Below is a small trained network, with its code and all its weights. Each question gives an input and a target symbol and asks what happens when units are switched off, that is, made to give their printed mean instead of their output.

import numpy as np


def w(rows, s, z=0):
    codes = np.array(rows[::2]) - 128.0
    scale = np.full(codes.shape[1], s)
    scale[-1] = z or s
    return codes * scale


def norm(h):
    return h / np.sqrt((h * h).mean(-1, keepdims=True) + 1e-5)


def softmax(a):
    e = np.exp(a - a.max(-1, keepdims=True))
    return e / e.sum(-1, keepdims=True)


def log_softmax(a):
    a = a - a.max(-1, keepdims=True)
    return a - np.log(np.exp(a).sum(-1, keepdims=True))


def net(x, mask):
    ids = ['Πβγζλψ'.index(c) for c in x.split()]
    T = len(ids)
    res = E[ids] + P[:T]
    u = 0
    for l in range(3):
        r = norm(res)
        for j in range(2):
            rows = slice(4 * j, 4 * j + 4)
            q, k, v = (r @ M[l][rows].T for M in (Q, K, V))
            z = softmax(np.where(np.tri(T) > 0, q @ k.T / 4**0.5, -1e9)) @ v
            o = O[l][rows]
            res = res + np.where(mask[u + j], z, o[:, -1]) @ o[:, :-1]
        u += 2
    return log_softmax(norm(res)[-1] @ U[:, :-1].T + U[:, -1])


Q, K, V, O = {}, {}, {}, {}
E = w([
[121,252,93,85,147,162,128,48,140,147,87],'Π',
[174,89,123,132,248,189,166,136,127,150,160],'β',
[219,147,223,115,76,140,56,149,151,161,124],'γ',
[41,150,99,64,169,159,43,188,116,214,183],'ζ',
[37,128,227,125,126,216,101,115,119,61,140],'λ',
[134,57,131,114,58,160,160,107,89,181,143],'ψ',
],0.0036)
P = w([
[88,88,170,155,194,229,121,110,105,244,3],'0',
[118,141,168,205,121,175,129,77,141,163,76],'1',
[130,134,156,173,121,176,111,86,125,147,115],'2',
[140,142,149,154,120,176,123,98,109,132,132],'3',
[152,145,142,133,114,176,136,121,104,126,138],'4',
[158,151,133,123,121,170,149,132,90,113,143],'5',
[161,154,128,124,132,159,156,144,74,108,154],'6',
[171,165,118,118,129,147,167,153,66,103,158],'7',
[177,165,123,103,132,136,171,156,61,93,160],'8',
[177,171,115,97,139,119,169,159,58,88,164],'9',
[182,173,122,89,144,102,163,159,55,79,168],'10',
[178,178,122,72,144,76,159,158,50,79,176],'11',
[180,180,134,56,152,53,158,159,53,72,173],'12',
[174,187,137,33,164,42,148,147,57,73,184],'13',
],0.0026)
Q[0] = w([
[110,60,116,214,135,93,137,168,173,109,154],'0.h1',
[95,115,33,188,153,51,113,177,190,174,84],'0.h1',
[170,79,94,231,76,11,114,158,253,143,63],'0.h1',
[114,165,106,86,144,150,73,218,60,170,229],'0.h1',
[78,131,125,74,144,153,158,122,43,90,139],'0.h2',
[95,131,190,121,125,127,147,100,117,151,81],'0.h2',
[117,50,86,172,100,125,101,70,119,229,98],'0.h2',
[181,153,193,93,159,196,140,201,82,118,166],'0.h2',
],0.0048)
K[0] = w([
[122,198,108,155,73,148,110,59,197,199,42],'0.h1',
[132,57,185,180,120,202,120,49,216,176,34],'0.h1',
[59,84,103,211,123,238,121,60,122,233,70],'0.h1',
[179,140,145,136,136,99,214,81,132,28,93],'0.h1',
[190,107,162,98,94,53,113,159,140,167,140],'0.h2',
[189,118,108,104,175,137,127,122,126,162,159],'0.h2',
[155,191,144,124,158,154,111,200,186,1,165],'0.h2',
[130,66,69,108,107,98,227,116,37,159,95],'0.h2',
],0.0045)
V[0] = w([
[214,74,48,137,159,101,151,169,128,152,134],'0.h1',
[126,157,93,55,156,85,62,159,127,141,181],'0.h1',
[176,187,191,143,122,100,120,153,161,110,103],'0.h1',
[150,67,172,175,125,139,161,126,99,163,65],'0.h1',
[89,39,92,136,60,156,224,78,45,191,100],'0.h2',
[90,149,146,143,252,160,97,169,192,56,180],'0.h2',
[144,152,104,172,162,129,168,124,190,64,139],'0.h2',
[167,133,96,147,163,126,119,96,106,176,137],'0.h2',
],0.003)
O[0] = w([
[143,104,139,73,99,140,22,43,150,75,173,104],'0.h1',
[204,107,61,206,96,116,33,136,137,93,153,102],'0.h1',
[100,135,123,86,102,101,105,209,88,62,84,112],'0.h1',
[121,127,184,67,141,197,111,150,156,140,79,168],'0.h1',
[104,105,140,64,139,111,51,14,20,205,180,253],'0.h2',
[82,176,153,129,77,152,245,127,251,120,137,116],'0.h2',
[134,120,144,115,112,70,133,146,227,91,189,54],'0.h2',
[92,80,168,123,97,162,68,103,160,81,147,183],'0.h2',
],0.0028,0.0032)
Q[1] = w([
[216,123,80,84,139,87,136,145,93,172,127],'1.h1',
[37,110,122,205,163,161,116,147,175,88,144],'1.h1',
[89,118,173,113,56,86,125,177,200,62,111],'1.h1',
[95,131,181,103,142,174,146,59,95,73,123],'1.h1',
[94,196,85,223,70,78,212,180,226,74,3],'1.h2',
[84,156,28,195,111,37,189,207,232,77,63],'1.h2',
[111,51,80,203,121,47,178,238,254,77,91],'1.h2',
[66,174,181,136,105,181,88,201,139,184,120],'1.h2',
],0.0055)
K[1] = w([
[228,151,60,123,148,127,133,106,128,177,183],'1.h1',
[62,136,176,160,141,161,170,139,140,66,77],'1.h1',
[116,179,231,176,76,130,75,174,139,153,70],'1.h1',
[80,105,118,90,114,93,91,107,99,73,152],'1.h1',
[68,98,179,204,94,254,176,158,106,194,98],'1.h2',
[72,104,208,222,64,247,122,102,148,174,61],'1.h2',
[46,114,155,179,95,213,143,35,146,204,45],'1.h2',
[142,173,74,188,144,155,188,157,214,107,92],'1.h2',
],0.0052)
V[1] = w([
[17,49,149,167,148,105,149,116,84,140,143],'1.h1',
[31,170,67,110,176,150,183,123,182,156,71],'1.h1',
[176,104,56,179,155,86,188,147,125,93,173],'1.h1',
[113,121,98,142,204,158,176,35,98,126,207],'1.h1',
[182,72,153,224,124,118,224,155,136,131,149],'1.h2',
[103,177,75,77,149,100,169,80,166,180,69],'1.h2',
[125,179,142,143,3,106,122,45,218,132,125],'1.h2',
[51,85,145,106,99,112,79,228,173,180,177],'1.h2',
],0.0029)
O[1] = w([
[180,45,78,56,120,87,120,167,142,99,124,165],'1.h1',
[200,94,114,97,142,126,3,164,67,104,136,140],'1.h1',
[97,112,225,80,155,184,105,95,179,137,125,36],'1.h1',
[118,134,162,95,92,63,107,195,132,111,65,226],'1.h1',
[54,123,199,28,113,172,89,100,116,176,137,79],'1.h2',
[145,123,31,97,88,103,158,75,49,56,165,121],'1.h2',
[161,133,109,107,185,180,135,164,37,136,47,4],'1.h2',
[176,42,96,186,133,141,41,157,87,200,230,96],'1.h2',
],0.003,0.0043)
Q[2] = w([
[201,84,202,211,217,179,240,76,224,72,142],'2.h1',
[78,167,105,224,52,175,217,47,221,60,46],'2.h1',
[204,167,241,76,170,197,98,129,73,69,175],'2.h1',
[112,220,114,228,20,143,87,113,197,147,30],'2.h1',
[112,234,56,65,208,121,63,163,131,147,208],'2.h2',
[75,82,79,185,3,87,26,227,166,244,114],'2.h2',
[26,194,151,144,97,165,85,134,104,56,160],'2.h2',
[113,234,87,163,10,147,92,107,132,130,36],'2.h2',
],0.0052)
K[2] = w([
[2,127,205,67,70,168,107,82,137,80,155],'2.h1',
[35,101,135,147,127,204,215,126,20,102,44],'2.h1',
[137,212,216,66,106,6,127,200,211,21,175],'2.h1',
[149,104,144,211,120,217,187,211,13,126,32],'2.h1',
[127,167,83,224,87,32,157,132,177,12,196],'2.h2',
[163,47,47,249,117,229,71,183,43,206,110],'2.h2',
[196,145,61,166,189,60,226,216,166,149,147],'2.h2',
[158,134,73,200,182,194,215,212,37,89,19],'2.h2',
],0.0051)
V[2] = w([
[172,155,179,84,100,76,98,178,174,211,104],'2.h1',
[30,202,89,83,167,151,93,131,118,186,150],'2.h1',
[114,178,188,162,22,65,38,118,117,104,113],'2.h1',
[7,112,120,102,36,124,86,187,183,96,145],'2.h1',
[173,113,156,111,242,129,142,218,74,191,129],'2.h2',
[67,144,173,132,127,203,2,107,69,29,104],'2.h2',
[120,239,60,107,201,113,136,121,181,191,99],'2.h2',
[135,77,151,162,222,95,74,103,96,76,143],'2.h2',
],0.0036)
O[2] = w([
[228,65,104,144,85,192,77,161,131,111,92,156],'2.h1',
[125,114,32,180,42,86,106,74,134,116,196,179],'2.h1',
[153,168,132,120,44,128,106,211,62,185,75,72],'2.h1',
[102,89,74,198,128,146,119,137,57,212,133,42],'2.h1',
[190,167,134,135,153,93,66,164,215,78,156,254],'2.h2',
[53,230,130,253,38,111,217,206,152,172,85,172],'2.h2',
[203,154,46,104,94,182,136,59,95,72,145,110],'2.h2',
[119,161,172,132,119,136,207,181,194,109,200,155],'2.h2',
],0.0044,0.0033)
U = w([
[153,183,34,85,89,163,219,60,53,50,97,127],'Π',
[146,136,191,63,163,135,128,105,227,43,217,193],'β',
[209,140,172,88,102,192,94,235,127,121,31,134],'γ',
[162,121,12,209,81,104,68,148,131,135,254,4],'ζ',
[8,218,192,208,149,114,215,160,101,182,141,156],'λ',
[96,62,143,63,179,97,90,70,71,207,87,148],'ψ',
],0.0049,0.0016)

Each question gives the input, a string of symbols that net reads in full, and the target symbol t.
The units are the heads (4 rows each of Q, K, V and O). Each row of codes is followed by its name. A weight is (code - 128) times the scale printed after its matrix; where a second scale follows, it is the last column's (O and U).
mask holds one flag per head, layer by layer. A switched-off head (its flag False) gives its mean, the last column of its rows in O, instead of its output. The means were averaged over made-up inputs and are rounded, as every weight is.
A unit's drop is (log p(t) with every unit on - log p(t) with that unit switched off) / (log p(t) with every unit on - log p(t) with every unit switched off).
The circuit of an input: a set's keep is (log p(t) with only the set's units on - log p(t) with every unit switched off) / (log p(t) with every unit on - log p(t) with every unit switched off). Starting from all 6 units, units are removed one at a time, each time the one whose removal leaves the highest keep (on an exact tie, the one counted first), for as long as the keep stays at least 0.8.
circuit, biggest first: the units of the circuit, biggest drop first
unit that matters most: the unit with the biggest drop
heads that matter: for each layer, one digit per head in row order, 1 if its drop is at least 0.15 and else 0, layers parted by /
input β β Π β ψ, target β: unit that matters most => 2.h1
input ψ β β λ ζ ψ β β λ ζ, target ψ: circuit, biggest first => [2.h2, 0.h1, 0.h2]
input β β ζ Π ζ, target Π: heads that matter => 11 / 01 / 01
input Π λ Π λ ζ Π, target λ: heads that matter => 00 / 11 / 11
input β Π Π, target Π: circuit, biggest first => [2.h2, 1.h2]
input Π λ β β γ ζ β λ Π, target λ: circuit, biggest first => [2.h1, 0.h2]
input λ λ β λ β γ Π Π γ, target Π: heads that matter => 01 / 11 / 01
input ζ β β λ β γ β λ β β Π λ ψ ψ, target ψ: circuit, biggest first => [2.h2, 0.h2]
input β ψ β ζ ζ λ ζ ψ β β ζ β, target ζ: heads that matter => 01 / 00 / 10
input β λ λ Π ζ γ Π ψ ψ β β ζ ψ γ, target γ: heads that matter => 00 / 00 / 10
input Π λ β γ β, target γ: heads that matter => 01 / 00 / 10
input β β γ Π, target Π: heads that matter => 00 / 00 / 01
input γ λ λ γ, target λ: circuit, biggest first => [1.h1, 2.h1]
input λ λ Π ψ, target Π: unit that matters most => 1.h2
input β λ β β ζ γ β β λ ζ, target γ: circuit, biggest first => [2.h1, 0.h1]
input Π λ β ζ ψ λ ψ, target λ: circuit, biggest first => [0.h2, 2.h2]
input λ γ ζ γ ζ β β λ λ ζ γ, target ζ: heads that matter => 11 / 11 / 11
input β β β λ γ ψ, target γ: heads that matter => 01 / 01 / 00
input γ Π β β ψ ζ γ γ ψ λ β, target ψ: circuit, biggest first => [0.h2, 2.h2]
input β β β λ ζ γ ζ ψ ζ Π λ, target Π: circuit, biggest first => [1.h2, 0.h2, 0.h1]
input β β β λ γ β ζ β ψ γ γ, target γ: heads that matter => 00 / 01 / 10
input β Π ζ β Π Π β, target Π: circuit, biggest first => [2.h2]
input β γ ψ λ ζ β λ Π ψ λ, target Π: heads that matter => 00 / 01 / 01
input ψ λ λ ψ, target λ: circuit, biggest first => [2.h2, 0.h2]
input λ λ β β γ ψ Π λ β ζ β ζ λ ζ, target ζ: circuit, biggest first => [1.h2, 2.h1]
input Π ζ λ ζ ψ ζ ζ λ, target ζ: heads that matter => 00 / 00 / 00
input β λ β β ψ, target β: unit that matters most => 1.h1
input λ β β λ ζ ζ λ γ β β β ζ, target λ: heads that matter => 10 / 11 / 01
input β λ γ λ γ λ β γ, target λ: heads that matter => 01 / 10 / 10
